[128 = 0]

bn-hh: [129 134 138 117 139 136 116 134 131 129  77 120  89  91  83  90 164 133]
ct-mj: [139 130 115 120 116  82 109 137 131 173 111  89 147 161 129 134 139 113]
pg-gs: [129 130 119 123 128 134 124 111 134 136 110 130 115 132 153 119 150 164]
bn-hh: [126 136 149 107 119 125 134 134 110 127  97 134 107  97 105 118 163 152]
gz-bc: [124 141 125  49 191 168 100 137 141 107 197 159 168 199 193  66 107 160]
gz-bc: [121 136 104 107 115 130 119 150 103 108  99 151  80 112 109 164 113 146]
[110 139 157 122  69 163 138 145 122 113 143 114 138 139 145 200 144 113] : pg-gs
[141 144 204  86 122 110 119 166 110 165 101 146  72  95  58  89 161 152] : bn-hh
[139 131 111  92 141 137 129 148 115 109 116 156  96 111 125 137 119 147] : gz-bc
pg-gs: [108 155 124 129 152 117 100 114 123 104 167 159 125 129 166 128 162 109]
[129 147  96 100 113  96  91  84  60 117 119  94 109 141 149 136 156 125] : ct-mj
[157 104 128  88 137 149 113 124 118 128 152 135 161 146 142 139 148 124] : ct-mj
[120 120  99 134 128 130 105 133 136 119 118 120 115 107 123 113 139 134] : bn-hh
qg-ld: [152 115 126 119 144 110 100 168 164 167  74  87 129 159 112 108 164 106]
jz-mp: [136 160  90 132 132 132  94 114 139 152 118 102 109 147 115 145 167 149]
[127 111  76 156 126 123 134 107 137 106 145 116 146 146 156 154 104 130] : bn-hh
[119 114 239 108 203 170 252 157  88  67 152 233 158 101 226  83  85  38] : jz-mp
[122 108 136 143 135 128 133 109 167 164 149 100 172 143 161  96 146 112] : gz-bc
[ 43  97 103 121 156 160 173 108 153 121 150 123  96  96  86 100 184 104] : pg-gs
[118 142 134  97 159 147 125 128 135 134 163 125 155 152 164 102 121 127] : gz-bc
[131 129 120 118 135 132 125 137 120 139 128 128 150 132 141 134 127 136] : ct-mj
jz-mp: [131 129 155 127 131 145 151 142 100 111 148 158 143 118 153 122 129 103]
qg-ld: [110 164 120 131 119 144 141  93 134  98 134 147 109 106 124 133 117 118]
[163  84  95 134 147 172  91 150 174 159 167 153 134 151 150 127 132 136] : ct-mj
[131 140 112 107 116 133 131 135 157 112 134 128 125 118 156 122 148  97] : pg-gs
[105 133 140 134 114  82 102 136 153 153 103  32 169 172  98 134 121 121] : ct-mj
bf-lq: [178 160 101 132 115 110 145 169 136 121 110 147 118 135 125 145 133  97]
[122 128 124 117 142 120 119 131 103 150 119 116 131 123 131 133 115 140] : qg-ld
bf-lq: [133  84 140 136 119 137 106  94 117 126 111 163 168 116  90  98 141 120]
[139  93 182 161  96 127  99 137  89 138 100 124 157 152  95 129 178 148] : bf-lq
[168 108  87 151 156  97 102 167 153 138 120 103 106 124 127 127 160  98] : qg-ld
[116 121 151 160 118 113 157  97 166 165 146  88 161 153 140  88 151 118] : gz-bc
[137 105 114  95 132 145 126  86 156 153 119 165 173  97  96  64 123  93] : bf-lq
[143 146 146  97 121 131 140 141 104 112 114  90 176 167 114 144 114 126] : ct-mj
[113 125 152 125 147 142 147 123 113 119 143 144 128 117 132 117 117 118] : jz-mp
ct-mj: [163  90  92 155 152 138  98 128 121 145 148 156  83 115 147 133 146 129]
[163 124 142 111 141 159 112 146 132 152 163 111 159 160 146 125 140 139] : ct-mj
[118 107 108 136 148 129 110 109 126 151 106  98 137 139 113 126 119 155] : qg-ld
[140 106  90 154 134 121  99 126 149 158 140 153  95 102 129 114 143 118] : ct-mj
[134 123 130 101 132 142 131 141 156 109 154 140 139 144 150 102 126 121] : gz-bc
[ 76 161 168 136  29 131 122 106 108 109 126 155  90  96 117 160  78 118] : qg-ld
[129 103 144 145 137 143 118 110 112 148 127 134 157 128 129 124 120 138] : bf-lq
[120 135 109 125 111 123 125 132 155 114 160 142 107  88 109 129 156  96] : qg-ld
[126 117 153 132 117 138 114 135  96 117 120 127 129 136 115 146 157 134] : bf-lq
[105 173 152 140 121  88 173 136 146 102  96  79 152 152  83 125  96 121] : ct-mj
[167 179 147  92 145 109 191 122 122 137 160 155 147 127 118 141 123 159] : qg-ld
[121 134 132 123 130 133 131 125 119 136 129 140 135 142 144 137 110 128] : bn-hh
[128 147  91 147 104  98  92 112 133 136 135 104 126 146 103 138 134 152] : jz-mp
[136 122 171 105 113 113 127 140 133 147 145 179 127 130 107 123 104 157] : bn-hh
[131 132 111 132 131 126 106 136 144 125 125 112 125 120 101 128 148 143] : jz-mp
[126 180 147 107  69 109 144 185 186 162 141 110 136  98  81 146 157 106] : qg-ld
[108 127 106 125 113 118  99 108 132 143 131 100 113 123 116 129 143 148] : jz-mp
[107 121 126 121  97 137 159 146 121 130 132 101 104 110  93 171  99  89] : pg-gs
[171 124 118 123 106 112 141 114 136 144 129 167 153 119  97 124 146 105] : bf-lq
[100 126 166 151  63  95  67 167 157 162  61  72  65 121 110 116 141  94] : qg-ld
[201 140 104 151 114  89 110 144 101 164 130 117 155 136 122 137  93 106] : pg-gs
[ 57  96 134 149 165 132 159 103 136 113 140 139 109 123  61 159 147  58] : pg-gs
[133 126 127 114 146 135 132 144 116 130  97 119 126  99  93 109 157 131] : bn-hh
[113  77 181 156 129 153  73 113  94 145  95  99 136 121 131 172 156 168] : bf-lq
[114 140 131 129 119 113 125 141 135 115 115 113 103 120 142 134 120 148] : bf-lq
[130 133 166  97 127 135 105 158 122 139  68 121  73  75  65  62 185 131] : bn-hh
[127 127 136 145 101 108 133 117 142 140 169 149 142 173 175 178  74 120] : bn-hh
[116 131 121 160  88 148 128 118 107  67 177 179  68  97 164 135 149  78] : qg-ld
[120 145  62 150  82  91  57  97 136 165 128  72 112 137  65 158 163 184] : jz-mp
[136 136 159 110 141 191 181 152 130 101 158 178 169 146 110 129 118 142] : ct-mj
[ 87 103 141  85 169 153 110  80 131 115 128 118 154 103 147  82 100 159] : bf-lq
[118  87 148 202 104 112 163  98 143 190 109  52 174 103 127  99 154  68] : gz-bc

nh-tn: [118 155 160 117 161 125 126 111 115 151 106 119 117 141  73 105 108 135]
jr-rp: [108 130 132 123 106 127 127 118 128 150 142 113 123 124 131 130 132 126]
bg-dc: [121 139 141 128 120 129 147 119 107 138 111 132 141 135 130 150 125 146]
zb-dp: [ 43 153 190 161  67 157 161 141 167  89  61  78 144 108 115  71 130 137]
rg-fl: [139 134 130 129 134 140 126 124 112 137 134 116 122 132 137 115 104 131]
[112 152 137  92 102 150 126 133 141 129 105 101 163 119 185 139 169  92] : jr-rp
rg-fl: [157 144 143  84 142 172 125  95 148 147  79 121 152 170 123 122 116 107]
hr-qz: [116 115  84 153 153  73  76  72  65 104 158 159  74 148 135 110 141 155]
[115 124 117 134 149 124 152 151 144  98 122 127 163 140 145 132 124 157] : jr-rp
fd-zj: [123  64 110 138 131 122 152  99 156 137  79 101 145  93 131 105 138 110]
pf-gf: [142  87 216 153 128 101 124 129  81 119 117  95 136  99 127 138 148 143]
jg-rh: [132 114 140 122 120 114 165 129 120 157 114 150  99 139 111 148 130 173]
zd-hm: [110  88 110  95 131 142 138 150 106 148 110 148 125 137 138 130 145 113]
pj-ch: [109  92 145 155 151 120  91 126 164 114  97 105 119 162 172 127 126 165]
[159 150 115 171 136 146 111 144  39 160 196  72 100  98 159  78  42 154] : rg-fl
[137 126  86 109  93 130 130 141 163 106 115 154 124 128 170 129 170 116] : nh-tn
[113 114 126 142 118 119 143  84 135 144  99 125 147 108 136 121 146 179] : zd-hm
hr-qz: [136 133 149 116 112 160 157 161 165 141 110 106 158 120 126 139 123 111]
[120 106 143 143 144 123 106 128 157 114 110 113 117 149 156 128 127 149] : pj-ch
[ 97 135 149 142 106 137 135 128 141 114 107 108 135 126 124 108 131 131] : zb-dp
[112 102 138 150 147 125  99 126 157 112 104 115 123 153 164 130 124 157] : pj-ch
pf-gf: [117 135 131 111 104 150 137 133 136 140 152 130  92 150 114 122 140 123]
rd-fh: [163 157 127 125 136  98 133 132 129 122 107 131 160 140 141 120 129 119]
[112 148 145 111 104 151 144 131 126 135 146 114  93 129 117 130 148 130] : pf-gf
jg-rh: [127 132 122 133 135 134 108 131 139 114 135 115 143 122 137 115 130 113]
[ 66 145 174 155  83 151 149 139 161  98  81  90 140 125 119  87 129 131] : zb-dp
[118 102 114  95 142 145 138 147  95 109 140 172 122 149 134 135  97 111] : zd-hm
[139 124 118 123 119 139  99 125 148 106 120 187 126 161 121 136 134 113] : pf-gf
[128 149 137 120 131 132 108 134 119 121 154 142 129 145 124 136 131 133] : fd-zj
[ 99 124 128 125 105 125 122 115 126 153 147 119 121 124 125 127 123 131] : jr-rp
nh-tn: [143 177 136 186 112 142 141 120  97 140 159  79 128 167 102 135  95  96]
pj-ch: [115 110 132 141 138 128 112 129 141 121 114 119 126 143 147 126 123 145]
[142 120 118 109  87 107  55 148 123 116 147 171 153  96 145  89 129 130] : rd-fh
[104 111 101 124 104 140 164 133 129 167 177  94 105 161 114 107 132 126] : pf-gf
[131 110 156 116 107 106 202 131 107 185 101 173  66 153  89 168 131 207] : jg-rh
[ 98 127 108 146 122 137 144 125 113 123 131 173 167 139 138 103 113 141] : zd-hm
[112 102 145 120 145 172 123 122 121 121 151 120 112 104 139 140 139 122] : rd-fh
[126 117 168 107 107 145 124 136 138 119 164 154  71 113 104 126 146 122] : pf-gf
[106 111 118 136 115  94 136 143 152 103 130 149 131 115 120 154 170 131] : rg-fl
[122 139 106 107 120 126 134 123 144 130 111 131 117 131 135 112 148 132] : nh-tn
[139 117 157 140 121 169 141 142 134 122 144 145 134  93 128 130 135 148] : rd-fh
fd-zj: [ 91  85 134 111 148 130 102 105 175 112 136 134 162 124 129 129 139 105]
[120 100 120 129 133 126 128 117 144 129 113 119 137 118 126 123 132 118] : fd-zj
[111  66 108 167 112 108 161 136 110 158 151  83 158 194 111 110 142 116] : pf-gf
[142  35 120 155 138  85 149 138 124 151 169 101 140 140 114 104 105 131] : pf-gf
[123 126 128 141 117 116 129 102 122 130 139 125 136 129 124 118 114 140] : bg-dc
[110 117  87 150 153  71  78  73  64 104 158 165  77 147 134 116 144 153] : hr-qz

gj_jp: [150 131  93 148 134 119 148 126 129 104  93 101 137 107  97 146 130 113]
lj_hp: [145 152 109 119  83 163 127 130 155 133 113 127 102 129  95 119 127 151]
lj_hp: [ 85 118 123 116 149 167 149 130 131 156 117  99 134 118 149 142 178 119]
hc_cq: [106 132 147 101 130 171 170 118 127 158 129 134 123 133 115 131 120 129]
[125 102 156 120 156 176  95 102 133 204  96 110 107 164 103 134 123 133] : hc_cq
zt_dj: [110 121 144 152 134 125 134 135 151 108 128 156 118 109 139 120 120 131]
cf_dg: [115 125 102 117 110 193 127 128 138 114 102  80 142 136 103 122 120 123]
[ 83 111 126 121 207 178 166 178  85 195 108 118 145  90 173 161 173 116] : lj_hp
[139  96  87  89 156 155  69 141 176 131 117 116 131 187 108  97  98 128] : hc_cq
rm_td: [173 105  88 155 208 114 118 145 167  86  75  66 113  58 227 112  86 111]
cf_dg: [159 108 108 192 150  82 102 148 128 122 124 142 143 189 142 170 143 114]
rm_td: [134 137 115 126 163 101 130 147 147 107 109 108 114  98 166 111 118 136]
pb_zn: [177  99 153 196  20 167 184 138 154  67 206 114 153 102  93  83 170 227]
[100 156 160  77  98 137 130 120  87 110 146 110 130  53  85 101 132 125] : cf_dg
zt_dj: [119 151 167 121 127 117 121 157 151 116 144 114 142 122 136 123 123 108]

ddqp: [115 126 131 132 136 124 150 137 133 138 134 122 113 141 152 131 145 124]
sjbb: [128 121 104 111 135 172 125 136 137 126 131 103 162 146 131 114 107 140]
sbqr: [127 137 124 141 140 155 179 110  90 120  80 126 103 106 149 153 110 111]
hqcp: [127 130  87 104 138 122 124 154 124  78 127 106 140 170 146  99 115 110]
[137 140  61  85 103 140 125 116 103 149 146 133 134 160 164 121 102 144] : sjbb
dmjf: [137 133 115 128 154  97 132 127 131  94  96 125 159 182 104 121 133 103]
blmz: [ 60 138 175 132  86 185 119 148 143 192 119 110 139  68 100 132 158 131]
hzrq: [143 181 165 138 164 144 165  87 135 169 139 110 115 131 143 156 108 139]
[133 113 183 131 144 134 143 112 142 135  98 120 146 120 133 127 110 138] : sjbb
[144 136 121 133 122 130 132 134 125  98 139 141 138 121 112 117 132  85] : dmjf
[121 121 138 166 141 138 131 148 136 107 134 128 140 110  95 122 156 129] : sjbb
dzlz: [ 99 147 103  40 134 170 103  83 118 101 120 137  93 104 165 141 133 159]
[112 125 135 122 127 139 126 127 128 145 130 122 115 111 140 135 123 147] : dmjf
sbqr: [147 136 114 101 132 145  99 157 124 156 150 126 144 119 161 136 124 124]
[121 148  80  95 118 137 120 131 104  92 121 127 148 138 132 115 117 116] : hqcp
[119  87  94 125 105 113  96 152 121  95 124 138 137 128 116 108 144 125] : hzrq
[130 119 111 119 119 124 114 136 127 118 131 135 126 123 128 121 129 126] : hzrq
[119 117 119 126 188  69 124 115 155 104  41 107 170 226 110 129 130 143] : dmjf
[147 130 111 128 143 109 131 113 128 111 136 137 122 148 137 123 120 123] : blmz
[213 111  65 120 175  47 145  92 114  45 136 158 120 205 169 115  86 118] : blmz
[109 156 132 127 123 112 187 158 130 183 154  88 109 185 129 112 113  82] : ddqp
[147 139 128  69 113 128 128  69 128 162  94 135 117 135 198 144  76 145] : sjbb
dzlz: [112 132 121  75 132 154 109 104 113 116 120 133 107 112 145 131 128 145]
sjbb: [125 135 112 157 157 123 132 124 110 113 142 128 151 125 103 110 122 169]
[170 144  94  90 167 116 159 129 120 109  94 131 162 106 153 131 130 124] : sbqr
blmz: [175 116  91 125 155  87 137 107 121  82 134 144 127 169 151 123 106 125]
[143 138 131 130  89 163 134 139 110 129 177 151 105  68 129 126 132  97] : dmjf
[127 128 130 138 126 129 136 131 131 130 133 131 130 129 123 129 130 124] : dzlz
gggr: [192 152  94 154  24 200  40 184 115 185 120 186 104 122 126 144 125 138]
hzrq: [130 140 139 130 139 131 139 121 130 133 132 125 129 131 133 134 126 132]
[125 138 123 143 122 154 151 128  99 161 117 116 107 123 156 136 119 101] : sbqr
[121 139 105 137 116  60 172 122 116 142  96 106 157 155 142  57 134  79] : sbqr
[141 193 180 132 175 146 185  87 131 173 140 104 109 136 145 159 107 146] : hzrq
[129 139  84 131 111 142 119 108 120 130 134 131 105 110 127 139 146 133] : sjbb
[139 135 120 114 107 138 106 138 130 136 132 137 113 123 132 121 128 126] : gggr
[118 136 125  89 138 131 119 120 146 123 133 113  97 110 136 103 129 124] : gggr
[137 160 147 131 150 130 146 109 140 155 129 113 118 129 133 143 122 134] : hzrq
[131 114  84  69 104 172 117 113 140 147 121 106 146 149 156 125 107 126] : sjbb
[117 108 112 129 115 127 113 133 132 111 129 135 135 122 119 123 130 128] : hzrq
dmjf: [ 96 110 148 113 125 147 111 122 136 197 131 109  87 109 174 148 111 204]
[ 86 120 136  79 172  90 155 110 156  97 134  96 102 114 138  98 135 111] : gggr
[123 126 152 148 120 120 123  98 132 132 102 137  90  86 123 157 165 119] : sjbb
ddqp: [103 118 137 126 182 134 104 127 157  93 138 133 101 156 140 137 152  80]
hqcp: [ 95 119 140 119 166  99 109 119  99 143  99 136 156 125 116 132  99 116]
[160 111 103 115  78 140 114 128 102 136 127 110 149 122  86 129  69 147] : ddqp
[123  90  95 125  99 113  95 153 126  98 125 144 141 127 125 108 145 121] : hzrq
[159 145  93  89 159 147 140 142 111 142 123 128 155 110 183 142 114 126] : sbqr
[119 133 111 147 127 110 125 159 115 113 161 139 126 133 112 126 144 115] : sjbb
[158 147 100  95  70 169  65 155 142 156 133 155  74 100 138 112 124 126] : gggr
[164 112 159 229 120  83 150 171 135 153 133 114 166 153  86 117 120  85] : dzlz

zcnm: [138 123 142  94 100 145 101 146 131 109  95 122 137 159 131 156 147 143]
dtlm: [142  86  80  60  49  71  32 126 141 178 154 137 116  90 168 233  69 130]
lplh: [105 117 103 149 167 146 151 100 145 102 144 161 211 147 122 130 149 161]
jnfm: [212 123 104 125 110  34 139 158  93 116 128 106 182 186 126  94 141 154]
jnfm: [131 103  99 153 129 138 188 133 180 122 149 134 113 115  91 150 117 127]
frbr: [142 133 131 126 135 120 120 114 135 132 135 151 120 127 127 118 129 141]
gqgp: [155 100 182 101  81 151 161  89 159  13  50 157  86 178 155  98 125 115]
[161 110 105  84  99 116  99 122 145 129 125 125 116 110  98 164 107 123] : dtlm
cmbq: [139 119 140 109 142 154 100 160 153 147 103 140  81  84 134 111 167 166]
[116 111 120 110 116 149  84 110 117 119 115 141 116 118 138 142 126 114] : jnfm
[ 97 160 159 169 159 136 175 126 102  94 143 150 137 127 160  95 157 152] : dtlm
zcnm: [128 139 131 109 121 124 108 121 109  98 123 137 137 155 127 118 117 145]
[123 101 139 100 147 142 104 151 164 143 116 165 118  96 117 144 179 177] : cmbq
[131 202 137  37  95 197  27 130 105  73  61 125 139 182 104 167 147 199] : zcnm
[116 123 148 127 114 145 139 126  96 134 115 147 136 135 118 135 124 146] : lplh
lplh: [101 111 106  96 173 145 103 127  44 108 124 158  94 139 105  61 124 151]
[151 154 109 120 127 124 152 109 126 117 142 117 133 130 141 145  98 104] : cmbq
[141 122 144 129 153 129  83 131 123 155 107 101  58 119 132 137 103 107] : lplh
[105 102 162 150 155 105  96 171 134 108 100 138 161  97 103 123 145 158] : cmbq
[110 143 118 195 133 178 160 107 104 112 116 135 114 117 129 131 106 108] : jnfm
qjnc: [ 86 154 127 133 101  60 162 166 232  99 128 127 162  81 139 123 106  93]
qfzm: [133 152 146 136 143  90 129 156 120 109 170  79 126 166 116 125  83 137]
[123 148 153 135  88 101 107 145 104 146 151 148 131 127 198 146  80 135] : dtlm
[124 162 129  83 105 145 101 140  88 102 111 138 161 162 123 142 129 174] : zcnm
cmbq: [103 119 157  86 118 152 115 137 150 131  89 161  94 127 154 146 184 166]
[147 124 152 153  70 112 129 134 146 101 135  98  91 132 121 104 100 138] : jnfm
[160  81  95 101 103 139  88 121 154 145 119 109  97 111  73 173 137 116] : dtlm
[147  76 121 132 132 150 137 120 111 144 107 173 129 115 113 127 157 136] : jnfm
[ 83 163 129 124 116 157 116 174 125 158 117 118  63 120  94 107 121 152] : lplh
fqtl: [ 95 114  96  73 134 159  81  87 144 121  81 130 131 180 110 101 174 167]
[213 153  95  60  69 110 116  67  92  92 227 214  88 161 144 139 103 164] : frbr
dtlm: [134 102  99 109  93 130 101 152 119 144 141 111 117 103  67 146 141 120]
[127 115 138  98 148 183 127 123  87 136  89 164 146 106  91 134 143  86] : jnfm
[141 165 112 143 157 103 150 143 157 139 196 112 124 126 165 121 136 157] : jnfm

bh_gt: [132 138 139 147  93 150 119  95 175 111 153 113 159 123 145 131  74 157]
dr_zs: [184 107 151 152 144  95 147 173 190 145  97 140 164  57 112 160  62 111]
lt_bz: [120  91  97 116 145  96 101 125 152 142 162 113 134 129 150 180 108 102]
ls_rz: [126 117 139 152 150 104 104 107 135 130 132 131 144 160 126 132 121 111]
fg_lg: [ 73 170  67 141 138 115 136  78 127 131 111 137 108  62 186 100 113 169]
sd_pn: [105 123 139 172  64  92 118 153 127 141 170 107 105 114  99 114 134 124]
qc_qd: [131 126 113 122 135 140 112 122 126 130 116 143 129 104 110 140 136 125]
sd_pn: [118 111 181 100  78  56 154 115 155 122 160 169 118 115 131 120 119  96]
[135 173 166 159 131 137 122 140  82  92  73 124 157 148 102 109 110 141] : lt_bz
[131 122 126 108  80  97  99 138 135 139 150 138 120 113 152 142 117  95] : lt_bz
[170 138 130  66 153 132 116  80 116 106  74 149 126 141 167 193 110 149] : sd_pn
dr_zs: [146 143 170 166  96 109 121 113 189 122 123 146 149 111 152 135 152  98]
fg_lg: [113 114 162 111 167 136 100 109 199 176  85  92 163 152  91 188 131 131]
cd_ll: [159 112 110 153 143 149 151 121 117 130 136 150 131 137 128 128 131 103]
lt_bz: [128 121 141 143 172 124 121 132  88 157 140 146  98 127 120 107 151  84]
[113 118 127 130 135 130 148 118 198 100 124 141 111 118  94 116  88 165] : lt_bz
ph_hs: [124 147 141 158  88 112 151 117 100 151 145 124 127 121 137 103 133  70]
ls_rz: [142 110 119 114 121 156 116 145 127 125 124 125 109  90 141 136 134 150]
tq_cz: [143 147 115 142 125 137 162 120 138 117 118  99 158 118 112 110 109 123]
[105 107 167 132 179 109 109 147 130 133 120 157  84  89 160 103 119 101] : lt_bz
jq_ff: [ 77 107 140 162 137 139 137  99 160 142 164 131  86 124 165 100 110 138]
[144  88  83 123 145 126 185 130 139 141 109 167 169 123  90 131  91 122] : qc_qd
[107 112 126 153 106  61 103 143  65 160 174 106 117 183 154 101 127  61] : fg_lg
[118  92 126 139 155 129 128 147  76 114  95  96 105  94 135 128 153 131] : bh_gt
nf_mn: [165 153 129 125 143 107  97 123 125 122 113 147 132 123 153 167  98 105]
[140 107 111 155 135 116 137 137 156 134 137 131 144  63 116  89  87  93] : tq_cz
[166 142  85 140 105 138 104 171 118 164 106 129 119 149  89 116 103 123] : jq_ff
ph_hs: [119 118 112 141 111 103 156  84 104 143 153 139 126 135 149 102 143 115]
[ 68 120 120 111 150 149 141 102 101 114 135 199 119 151 132 125 105 172] : ph_hs
